[[137 135 138 118 133 113]
 [123 124 125 135 119 122]
 [135 123 125 138 122 107]
 [145 131 153 108 139 130]
 [131 114 152 151 132 110]
 [146 147 126 121 142 116]
 [130 122 126 137 120 113]
 [132 106 110 140 124 138]
 [102 117 131 116 152 146]
 [130 136 129 117 131 123]]
|
[[130 136 129 117 131 123]
 [102 117 131 116 152 146]
 [132 106 110 140 124 138]
 [130 122 126 137 120 113]
 [146 147 126 121 142 116]
 [131 114 152 151 132 110]
 [145 131 153 108 139 130]
 [135 123 125 138 122 107]
 [123 124 125 135 119 122]
 [137 135 138 118 133 113]]

[[126 138 134 136 122 132]
 [122 133 123 119 126 129]
 [120 126 100 103 126 129]
 [137 104 123 139 128 124]
 [121 119 128 137 124 136]
 [129 115 114 123 128 126]
 [129 130 131 130 128 129]]
|
[[129 130 131 130 128 129]
 [129 115 114 123 128 126]
 [121 119 128 137 124 136]
 [137 104 123 139 128 124]
 [120 126 100 103 126 129]
 [122 133 123 119 126 129]
 [126 138 134 136 122 132]]

[[132 122 132 133]
 [136 146 129 126]
 [140 124 121 120]
 [146 136 134 105]
 [109 141 141 125]
 [127 148 124 124]
 [122 147 123 103]
 [126 113 144 142]
 [128 126 145 112]]
|
[[128 126 145 112]
 [126 113 144 142]
 [122 147 123 103]
 [127 148 124 124]
 [109 141 141 125]
 [146 136 134 105]
 [140 124 121 120]
 [136 146 129 126]
 [132 122 132 133]]

[[123 128 137 121 132]
 [113 108 118 131 105]
 [120 130 129 136 126]
 [128 135 136 130 132]
 [115 112 121 133 108]
 [112 113 123 128 114]
 [110 142 119 151 136]
 [142 137 147 112 149]
 [108 137 115 151 131]
 [115 119 127 132 115]
 [136 135 145 110 151]]
|
[[136 135 145 110 151]
 [115 119 127 132 115]
 [108 137 115 151 131]
 [142 137 147 112 149]
 [110 142 119 151 136]
 [112 113 123 128 114]
 [115 112 121 133 108]
 [128 135 136 130 132]
 [120 130 129 136 126]
 [113 108 118 131 105]
 [123 128 137 121 132]]

[[143 158]
 [141 146]
 [142 152]
 [143 150]
 [137 150]
 [139 148]
 [141 146]]
|
[[141 146]
 [139 148]
 [137 150]
 [143 150]
 [142 152]
 [141 146]
 [143 158]]

[[139 122 128 126 131 134 130 144 126 135 139]
 [124 130 141 141 134 152 126 142 113 118 110]
 [123 130 120 137 123 129 140 122 137 148 124]
 [130 135 148 120 133 121 116 129 112 119 128]
 [128 123 139 135 129 146 129 132 124 119 116]
 [131 131 129 114 127 121 143 121 123 125 138]
 [129 126 134 126 134 127 127 128 125 125 133]
 [126 122 123 127 126 128 129 129 129 131 126]]
|
[[126 122 123 127 126 128 129 129 129 131 126]
 [129 126 134 126 134 127 127 128 125 125 133]
 [131 131 129 114 127 121 143 121 123 125 138]
 [128 123 139 135 129 146 129 132 124 119 116]
 [130 135 148 120 133 121 116 129 112 119 128]
 [123 130 120 137 123 129 140 122 137 148 124]
 [124 130 141 141 134 152 126 142 113 118 110]
 [139 122 128 126 131 134 130 144 126 135 139]]

[[120 144 145 118 137 118 144 110 116 119 144 117 135 137 114 139]
 [135 123 128 146 117 147 113 141 144 138 120 138 107 113 137 116]
 [128 124 118 115 132 114 138 120 119 123 127 111 153 141 111 131]
 [136 126 133 147 121 148 115 138 144 139 123 145 102 117 140 122]
 [142 133 132 143 144 141 138 121 142 143 135 124 120 143 120 144]
 [140 109 103 128 118 129 116 140 137 140 108 117 145 120 119 114]]
|
[[140 109 103 128 118 129 116 140 137 140 108 117 145 120 119 114]
 [142 133 132 143 144 141 138 121 142 143 135 124 120 143 120 144]
 [136 126 133 147 121 148 115 138 144 139 123 145 102 117 140 122]
 [128 124 118 115 132 114 138 120 119 123 127 111 153 141 111 131]
 [135 123 128 146 117 147 113 141 144 138 120 138 107 113 137 116]
 [120 144 145 118 137 118 144 110 116 119 144 117 135 137 114 139]]

[[138 146]
 [146 117]
 [129 145]
 [145 117]
 [140 144]
 [143 141]
 [150 121]
 [146 145]]
|
[[146 145]
 [150 121]
 [143 141]
 [140 144]
 [145 117]
 [129 145]
 [146 117]
 [138 146]]
